(in the rows, 128 means zero)
[138 104 123 108 113 167 131 113 123  97 124 127 123 134 107 118 159 126
 128 141 128 157 171  76 149 139 157 139 136 119 133 145 155 103 137 127
 108 139 104 109 115 118 113 121 134 129 113 163 153  96]
z_630
[153 130 126 141 157 135 128  93 120 167 112 135 131 112 124 147 141 141
  92  98 107 103 118 117 134 141 141 131 126 156 137 101 140 128 131 161
  97 124 131 131 117 121 144 134 143 118 136 126 139 143]
z_525
[121  99  88 125 102 196 141 129 116  66 118 115 126 126 119 129 107 149
 147 150 147 141 183 151 116 126 156 143 150  91 123 112 151 112 137 126
 107 128 108 145 116 113 118 113 125 130 125 111 126 117]
z_127
[141 185  95 134 187  79 162 173 153 140 123 123 145  21 205 188 111 133
 122  23 109  61 126 145 169  90  97 211 216 131 163 109 120 202 156 173
 174  91 102 119 186 158 134 125  92 135 136 130 132 189]
z_814
[115 121 134 129 121 169 128 159 132  84 137 119 149 137 103 128 148 116
 137 132 161 139 179 110 135 125 143 124 147 155 115 109 155  95 120 113
 119 117 116 101 122 138 128 108 133 161 106 133 157 109]
z_839
[ 97 157 140 141 145 101 133 141 128 153 152 115 134 100 109 130 147 140
  96  88 106 136 139 165 129  88 136  93 121 128 143 100 131 150  92 133
 133 132 144  98 120 134 122 133 134 156 115 117 129 141]
z_127
[121 149 121 133 151  91 108 126 126 156 142 117 141 152  96 106 135 162
 109  87 120 157 132 135 129 119 144  84 128 163 156  71 102 124 100 118
 107 128 155 112 125 141 115 115 134 150 125  98 113 148]
z_814
[ 94 106 108 118 163 163 102  92 164 174 128  75  71 143 162 105 144 113
 164 178 124  77 107 138 187 158 149 104  66  30 131 125 136 181 128 110
 155 133 169 125 100  84 136 151 140 164 165 139  96 130]
z_127
[ 98 162 126 148 136  91 150 124 132 161 136 107 137 122  94 133  94 149
 117 127 133 154 135 166 144 115 151  88 141 159 136  88 110 120  99 128
 101 122 111  96 120 130 122 147 140 141  95  85 122 155]
z_191
[127 112 101 136 108 179 174 117 139  88 103 131 149  94 119 142 126 161
 123 168 144 125 161 105 131 116 164 162 173 138 109 133 146 123 126 117
  79 142 116 131 127 104 118 114 121 124 123 121 148 145]
z_814
[126 136 149 120 106 157 162 131 163 103 119 149 144 110 101 132 141 137
 119 134 155 101 181  97 105 136 116 145 185 134  89 123 156 118 111 114
  81 107 138 105 158 110 129  94 145 126 103  95 137 133]
z_502
[146 135 102 118 112 153 153 136 142 122 104 135 136 149 139 137 140 120
 137 228 140 121 126  84 129 146 158 159 139 130 116 142 122 105 109 132
 112 126  89 116 121 116 105  94 125 139 135 151 157 127]
z_467
[119 187 101 171 142  83 132 128 102 132 140 182 124 129 198 219 135 118
 135 174 136  76  48 179 130  77 123 184 120  89 132  74 111 176 139 168
 139 130  62 128 133 141 144 138 149 167 130 127 113 117]
z_467
[141 140 105  98 151  83 160 137 137 131 136 137 109  76 126 137 107 205
 154 136 123 119 144 183 193 128 131 123 167 154 129  60 131 181 101 169
 148  67  71 116 116 199 137 104  73 154 125 146  88 127]
z_191
[129 127 108 148 102 158 156 129 166  93 114 136 136 118 105 131 130 132
 131 151 134 115 172  80 148 129 144 171 181  95 117 135 157 118 114 120
  79 132  98 100 142 114 122 107 149 131 109 121 146 130]
z_814
[132 126 117 116 124 159 156 179 146 120 151 145 154 127 116 115 146 107
 120  89 136 138 190 102 108 102 142 165 173 142 119 123 143  84 114 135
 129 117 112  97 125 136 116 110 109 161 109 123 146 125]
z_839
[146 149  73 193 170 148 201 118 122 182 163 149 118  54 154 150  91 117
  74 114  96  92 118 140 244  78 197 151 125 132 149 144 140 164 174 179
 107 167 174 131 132 161 123 156 103 157 171 129 137 163]
z_839
[118 123 135 133  88 153 143 123 129  80 109 144 134 107 106 111 150 118
 139 137 156 124 146 106 150 133 129 124 128 113 113 121 156 109 132 113
 108 125 133 116 147 105 126 122 123 143 108 139 157 122]
z_630
[134 126 127 146 157 138 119  95 124 157 123 134 143 123 122 147 131 135
  94  95 117 109 120 141 133 140 147 126 120 147 153  97 149 134 125 165
 109 116 117 134 115 130 148 136 120 126 132 121 143 154]
z_127
[150 126 116 130 155 136 139 132 108 142 145 134 148 116 109 111 146 173
  83  80 122 154 156 130 122  92 151  92 139 173 131  94 114 126 104 134
 103 126 129 117 130 131 112 125 141 158 101 111 130 132]
z_630
[ 94  97 115 101 113 119 128 154  95 115 148 121 146  93 129 171 106 197
 133 149 101 151 124 171 200 145 105 118 154 113 165  79  61 170  86 148
  73  88 138 145 112 170 111 114   4 100 136 148 156 150]
z_814
[137 132  99 170 142 102 120 105  96 129 145 135 131 129 105 153 129 182
  99 134 132 136 100 159 105 121 161 127 147 152 158  92 117 125  96 160
 126 118 100 125 138 126 133 101 157 150 113 120 127 150]
z_525
[112 142 143 129 142  99 138 122 114 158 120 132 150 115 102 116 130 148
 100  89 133 131 104 164  56 146 140  96 121 139 133  81 105 133  96 137
 119 126 138 100 137 107 136 107 154 138 117  81 124 140]
z_502
[150 101 135  99  98 167 174 160 148 102 103 147 126  92 124 149 145 121
 129 135 134 130 173  88 114 135 120 134 167 124  87 109 145 132 125 129
  67 128 115  97 151  99 111 106 136 115 130 118 139 101]
z_525
[150 130 134 131 157 143 119  81 132 165 116 138 139 134 128 131 144 135
  90 100 118 112 122 120 141 149 153 127 122 151 140 110 154 123 137 159
 104 127 120 145 122 118 147 138 131 110 137 118 139 141]
z_191
[147 119 132 137 151 143 119  89 116 155 122 137 138 128 122 135 141 132
  91 112 121 108 114 121 142 144 144 135 120 142 144 111 148 122 140 165
 116 130 124 135 116 118 143 135 137 122 133 127 148 141]
z_630
[103 127 143 118 118 178 124 104 131 121 113 129 136 126  90 127 156 117
 136 170 151 140 147  56 116 147 148 127 145 127 116 124 152  83 125 105
 100 134 130 115 125 109 126 107 163 124 111 135 150 120]
z_839
[131 127 115 179 156  80 152 139  92 166 132 126 141  90  99 148 135 185
  97 104 125 146 110 160 108  98 131 106 131 164 147  50  93 159  71 167
 107 109 124  83 118 156 135  98 136 158 126  89 130 157]
z_525
[ 70 162 114 155 138  67 122 129  93 154 129  92 125  84 109 138 130 179
 107 122 115 146 103 158 113 120 116  88 109 156 168  84  91 142  83 140
 148  88 111  90 113 156 119  99 133 163  91 111 140 175]
z_525
[155 137 110 105 127 149 155 128 143 139 114 135 122 114 128 110 150 139
 127 151 138 131 153 100 123 139 169 135 159 138 104 115 136 108 117 123
 102 122 112 114 140 121 108 113 134 133 122 127 124 118]
z_814
[145 114 136 148 163 130 125  94 119 166 124 140 146 126 119 137 132 137
  96 103 108 118 115 113 141 146 151 130 121 160 149 117 147 124 130 159
 105 128 128 131 119 128 144 135 141 110 135 123 145 137]
z_502
[147 149 116 156 149 115 134 126 114 147 152 144 135 129 100 152 143 171
 109 116 133 128 119 138 126 133 127 129 135 132 134 116 110 105 107 129
 121 121 106 106 149 132 112 120 148 137  95  87 109 146]
z_630
[106 152 138 114 139  77 142 146 129 134 133 125 134 112  91 119 159 134
  94  62 120 154 147 122 131 112 127 102 128 130 131  54 130 132  75 133
 101 124 149  87 143 135 116 118 155 161 132  99 144 123]
z_630
[155 117 121 143 161 129 119  92 126 157 122 137 134 125 128 149 146 139
  93 109 123 107 110 127 132 147 146 131 117 145 146  89 149 132 121 161
  98 123 120 132 112 115 145 139 137 123 142 116 143 137]
z_467
[129 160 116 172 156 115 145 156 119 126 112 114 165 121  93 144 137 161
 109 138 131 135 154 147 127 127 144  96 164 213 141  85  99 120  89 119
 111 121 134  93 150 128 126 107 152 152 104  99 146 156]
z_525
[ 99 177 136 126 147  85 142 127 132 189 145 143 152 112 100 120 128 144
 114  82  94 147 107 114 135 114 136 110 134 138 150  72 116 120  87 121
 103 142 149  99 125 137 113 120 115 119 131 113 112 159]
z_814
[149 121 114 135 101 159 151 140 138  77  98 132 126 125 117 102 112 131
 122 159 164 121 189 130 144 142 154 140 144 114 127  91 143 132 122 132
  88 123 126 113 122 102 134 112 101 142 128 137 151 131]
z_191
[151 120 126 149 164 136 116  88 127 158 121 129 135 132 123 144 152 143
  91 113 117 108 116 114 140 150 147 136 119 152 152 105 147 129 124 158
 108 128 122 132 111 119 147 137 140 117 138 126 149 139]
z_467
[161 123 131 140 156 148 125  92 114 164 121 141 138 123 120 145 135 152
  95  92 111 105 126 117 136 141 137 139 133 154 135 105 144 126 135 163
  99 121 124 138 119 128 144 130 140 113 135 125 136 145]
z_525
[103 156 123 146 144 112 143 130 129 128 148 147 149 126 120 124 123 155
  92  75 128 142 114 113 139  92 126 102 145 145 115  82 129 127 100 127
 120 118 148 120 149 125 121 112 137 165 118 105 139 139]
z_814
[150 133 125 130 123 119 121 141 136  86 106 122 128 128  97 116 148 142
 110 102 137 125 194 135 157 123 134 101 145 156 122 119 164 128 122 128
  84 120 104  94 127 126 123  90 122 156 120 104 125 117]
z_191
[ 93 165  66 154 129  97 126  77 153 135 143 118  78 175 136 147  75 102
 149 122 119 125 155 189 187 139  85 202 139  77 191 169 130 176 139 142
 160 148  79 105 125 160 123 111 165 158 152 124  97 107]
z_467
[150 124 136 139 155 142 120  93 134 155 116 141 141 141 122 128 147 133
  87 107 116 114 117 112 150 143 157 132 114 142 136 111 152 115 133 156
 115 132 118 142 120 117 140 137 140 117 132 123 149 141]
z_191
[158 140 101 129  96 148 145 147 125  97 108 145 123 108 115 137 122 113
 152 167 145 124 174 131 142 136 118 143 174 130 103 106 137  98 144 128
 102 105 131 111 129 140 128  95 118 144 131 122 135 133]
z_525
[111 177 127 132 144 139 140 122  98 176 167 148 146 115 102 146 146 128
 111  94 132 124 103 147 126 121 115 110 126 126 133 121  88 127  93 128
 134 130 156 103 130 142 127 108 110 130 106 105 132 151]
z_839
[145 124 131 146 159 143 125 100 126 152 117 138 149 123 123 148 144 136
  87  95 109 106 116 123 141 139 155 132 117 152 149 100 154 135 130 159
 104 127 118 137 130 123 140 132 128 122 140 126 143 145]
z_127
[183 155 103 122 190 127 151  83  98 227 187 167 148 104 161 139 117 100
 138 106  84 100 115 156 220  77 183 111 141 114 118 146 155 140 170 163
 120 128 170 159 119 158 167 199  72 153 173 126  87 132]
z_191
[149 111  76 216 161  88 132  55 152  48 145 128  86  96 159 179  55 121
  74 156 121  95  84 139 211  77 159 118 102 130 179 199 159 182 213 130
 157 179 175 146 140 111 144 146 157 153 155 131 145 169]
z_502
[143 122 129 121 113 157 139 130 147 120 120 130 113 132 118 120 170 143
 139 168 154 140 150  98  85 154 139 152 134 116 112 104 140  93 112 119
 124 132 108 104 130 104 120 103 170 119 133 118 131 100]
z_467
[159  91 119 148 185 119  50  66 138 123 223 159 164 115 155 110 145  94
 120  21 141 115  78 167 111  98 157 166 127  84 153 100 140 106 123 134
 188  84 125 147  82 167 170 144  98 170 122 171 123  93]
z_839
[178 132 149 154 215  65 165 157 146 126 145 138 123 184 138 156 155 186
  69 202  69 132 204 134 236  79 141 107 115 181 165 148 155 147  77 168
 145 155 131 102 137 157 107 159 111 203 186 182 158  72]
z_191
[118 157  79 162 182  78 112 114 226  79 181 124 163 165 149 228 207 147
 120  79  55 105 111  52 240  98 137 139 117 147 227 178 141 165 131 105
 130 193 100 110 196 114  70 138 173 180 142 166 132 115]
z_630
[143 112 139 134 164 141 118  94 119 165 116 142 140 131 115 139 137 129
  84 105 123 111 107 122 123 141 154 126 120 155 138 101 142 120 132 161
 108 135 130 140 111 117 145 138 130 118 140 118 144 137]
z_839
[ 89 157 144 112 147 102 105  96 118 106 150 152 124 160 216 133 112 124
  85  67 162  73  44 119 194  91 130 130 130  98  76  80 177 177 142 186
 170  68  91 171 169 109 150 117 117 206 168 155 171 140]
z_630
[140 125  51 142 164 102 147  77 104 198 100 116 101  81 149  93  83 180
 166 177  96 137  97 171 132  95 157 100 133 108 132 168  72 140 146 118
 119 133 176 173  95 130 140 153  58 125 162 106  60 160]
z_467
[ 70 101  85 208 171 101 127  55 135 173 123 114 119  34 161 197 143 172
 137 148 103  85  45 168  77 142 130 140 147 138 186 163 125 163 134 169
 169 123  83 139 116  80 176 170 165 126 102 112 109 173]
z_525
[142 132 138 118 116 166 149 138 147  91 118 135 161 100 102 146 146 152
 138 117 140 122 177 113 141 130 121 134 173 128 101 103 141 128 122 108
  88 116 139 109 147 118 116  99 120 127 120 125 132 114]
z_525
[ 84 133 126 113  92 187 176 114 139 109 131 139 128 107 120 144 113 126
 136 152 149 120 135  92 115 129 119 114 144 125 111 115 154 104 129 150
 121 119 122 108 146 107 121  88 168 147 106 122 157 123]
z_525
[108 129 126 135  96 140 158 128 171  78 113 128 137 114  97 126 161 137
 129 130 149 125 162  83 132 133 139 163 156 120 123 124 164 116 104 116
 113 121  80  93 158 119 112 105 159 144  87 131 154 126]
z_630
[110 105 137 113 106 165 115 124 169 102 127 124 137 123  93 137 133 134
 149 181 153 137 174 127 113 157 146 162 193  80 111 109 170 102 111 124
 114 125  87 104 122 108 137 107 186 117 119 101 136 115]
z_814
[131 162 116 175 150 117 141 109 132 155 145 119 166 129  74 133 126 179
 124 102 129 152 157 169 133 121 146 102 166 153 148  85  98 120  97 129
 101 120 153 115 144 143 136 140 143 158 122  93 123 147]
z_127
[176 106 125 119 111 177 150 130 131  92 111 142 143 116  83 141 146 158
 138 129 146 139 189  95 117 134 119 139 159 133 125 134 151  88 140 136
  90 139 127 104 137 108 139 113 133 123 116 122 147 128]
z_630
[ 94 156 125 160 145 103 151 139 105 171 153 128 143 103  90 135 146 161
 124 106 111 148 112 123 110 112 131 106 121 106 142 104 123 117  87 123
 130 127 145 107 138 140 128 142 114 140 105 101 116 149]
z_839
[140 118 130 134 150 138 119  88 125 159 131 141 143 122 127 143 136 133
  92  88 114 112 119 120 114 142 144 136 131 147 143 115 158 133 135 159
 101 119 120 135 121 122 151 129 143 116 126 117 139 140]
z_502
[142 124 138 140 151 139 119  89 125 162 120 136 138 123 121 141 133 149
 101 129 115 109 109 109 151 152 142 129 124 140 140 110 153 127 131 153
 102 128 124 135 116 126 145 136 135 111 138 129 142 141]
z_814
[108 141 128 151 127 115 131 124 113 141 140 134 134 128 101 110 154 147
  88 114 113 149 108 140 105 102 152 114 102 113 139  84 138 130  71 130
 138 131 132 111 130 121 131 112 138 150 118 131 145 144]
z_127
[120 126 112 111 121 124 167 140  95 172 134 140 122 121  99 116 159 157
  85  84  92 178 115 137 125 121 140 106 119 146 123  80  89 136  83 152
 125 135 126  94 130 129  99  93 139 144 130 113 145 127]
z_525
[ 95 172 137 139 144 109 105  93 122 163 154 136 172 126  96 131 157 135
  99  87 114 140  82 131 120 100 158  85 121 155 135 104 144 110  94 106
 125 125 146 135 150 122 124 115 138 131 113  96 122 164]
z_127
[148 122 135 139 149 146 124  92 122 151 120 138 139 116 129 146 132 144
  94 101 121 102 115 124 128 137 136 126 128 158 130  97 148 127 136 160
 103 117 131 140 121 121 150 130 139 121 135 126 144 143]
z_525
[160 124 123 140 162 133 122 101 123 154 122 139 134 133 128 139 153 143
  87 108 113 106 124 117 149 139 147 137 125 148 139 107 147 130 126 159
 108 127 125 135 120 118 138 132 135 126 146 121 144 131]
z_467
[153 115 133 146 156 144 123  96 121 153 120 135 139 117 124 144 140 145
  89  90 111 105 117 121 133 141 135 130 126 150 137 103 146 123 134 160
 110 119 126 132 124 121 142 127 141 119 131 123 145 141]
z_525
[137 121 121 134 113 138 147 152 144 133 127 138 129 143 105 122 162 125
 139 138 149 136 157 119  91 135 127 148 144 121 116  97 129 111  98 150
 128 121 104  83 108 125 149 110 157 153 127 100 153 129]
z_467
[146 127 110 156 165 131 138  90  88 131 140 131 158  95 103 155 155 198
 103  64 108 143 116 134 114 105 143 121 131 160 145 106 125 122 102 138
 116 133 116 120 141 128 133 113 160 135 123 113 130 123]
z_525
[ 55 167  43 195 127  73 148  76 151  81 137 183  92  99 179 170  45 145
 120 110 169 123  66 162 129  90 122 128 125 122 161  63 179 159 136 194
 149  80  95 149 130 147 206 121  89 198 118 130 138 184]
z_191
[163 115 132 159 108 156 141 133 146 108 116 127 141 129  82  99 134 134
 119 161 147 136 185 108 185 133 166 148 163 130 108 126 155 111 140 115
  97 134 134 104 131 117 129 120 149 147 139 124 157 137]
z_467
[137 154 138 146  95 157 143 135 157 110 127 147 146 125 110 129 152 132
 131 153 149 119 144  76 109 111 142 147 151 133  88 132 150  91 129 107
 109 125 116 106 140 121 126 100 162 141 106 129 142 143]
z_525
[135 163 126 146 146 117 142 132 125 142 130 131 151 121  87 151 151 175
 111 138 113 130 150 127  99 109 125 124 169 153 125 136 107 101  93 123
 127 124 122  99 141 126 120 107 166 148  94 102 126 148]
z_525
[168 119 131 117 102 171 136 131 135  94 115 124 147 140  84  94 127 162
 139 128 151 149 218 149 119 111 154 151 175 136 114 110 143 102 133 115
 105 118 111 118 129 143 127 102 117 137 124 117 127 134]
z_127
[145 126 135 142 154 147 123  95 127 158 119 139 141 124 123 140 138 135
  91  96 112 105 119 119 137 140 153 130 113 148 146 104 161 130 137 159
 104 125 125 140 122 126 146 136 124 118 140 128 140 152]
z_127
[141 137 116 129 153 108 132 135  87 159 128 122 144 157 105 106 133 172
 112 125 116 165 140 159 125 122 155 108 127 168 132 111  95 133 104 121
 115 133 122 110 115 153 112 107 108 144 136  98 103 118]
z_814
[159 112 131 113  79 175 170 145 163  94 123 153 154 123 103 125 131 124
 117 161 158 133 182  88 100 147 118 140 184 149  90 142 130 101 137 134
 101 105 136  97 138 105 121  85 126 142 113 112 167 126]
z_502
[ 86 135 118 147 135 105 121 114  99 160 156 122 131 114 106 118 152 175
 104  88 123 163  92 127 103 122 135  97 118 141 156  76 124 125  81 135
 137 111 127 116 133 131 127 110 134 132 101 100 128 155]
z_814
[121 139 110 145 157  91 120 113  81 128 138 117 118  93 123 156 123 198
  90  71 118 136 127 180 129 102 112 101 130 133 157  99 105 142 101 149
 117 105 132 120 143 127 124 114 118 159 116 116 129 146]
z_525
[118 145 104 179 162 113 132 105 107 150 148 138 152  98 105 150 139 165
 108 105 121 115  96 173 168 108 163 112 125 136 160 106 103 159 102 135
 105 150 125 117 138 124 112 121 152 126 119  82 108 134]
z_467
[149 113 101 123 107 148 119 131 109  66  96 129 126 139 120 128 151 142
 130 138 151 141 177 137  96 114 154 141 153 136 108  94 149 133 117 111
  89 128 100 122 117 107 135 101 134 142 131 120 131 120]
z_525
[150 148 124 103 119 142 141 142 124  94 117 128 120 115 128 114 162 143
 121 119 132 124 171  82 151 133 149 141 139 138 114 115 157 111 134 120
 105 117 134 121 137 126 121 118  97 130 126 160 138 115]
z_630
[117 180  89 171 129  97 190 154 183  92 101 123 186  43 124 204 149 121
 146 146  96  93 186 178 229  62 109 131 187 193 153 105 130 134 128  93
  82 114 183  83 181 118 121 153  47 173  97 126 144 141]
z_525
[119 153 164 139 157 111 124 112 128 147 139 140 156 129  98 125 135 142
 104  81 127 149 117 122  97  96 137  84 146 181 145  90 139 114 107 118
 117 162 160 107 155 113 145 119 164 114 121 107 129 138]
z_814
[131 156  57 135 131 101 164 119 123 132 140 199 121  66 216 219 124  92
 174 134 144  57  35 200 181 134  98 182 101  70 120 100 128 170 122 187
 136  66  82 135 160 160 152 124  50 185 167 145 119 106]
z_127
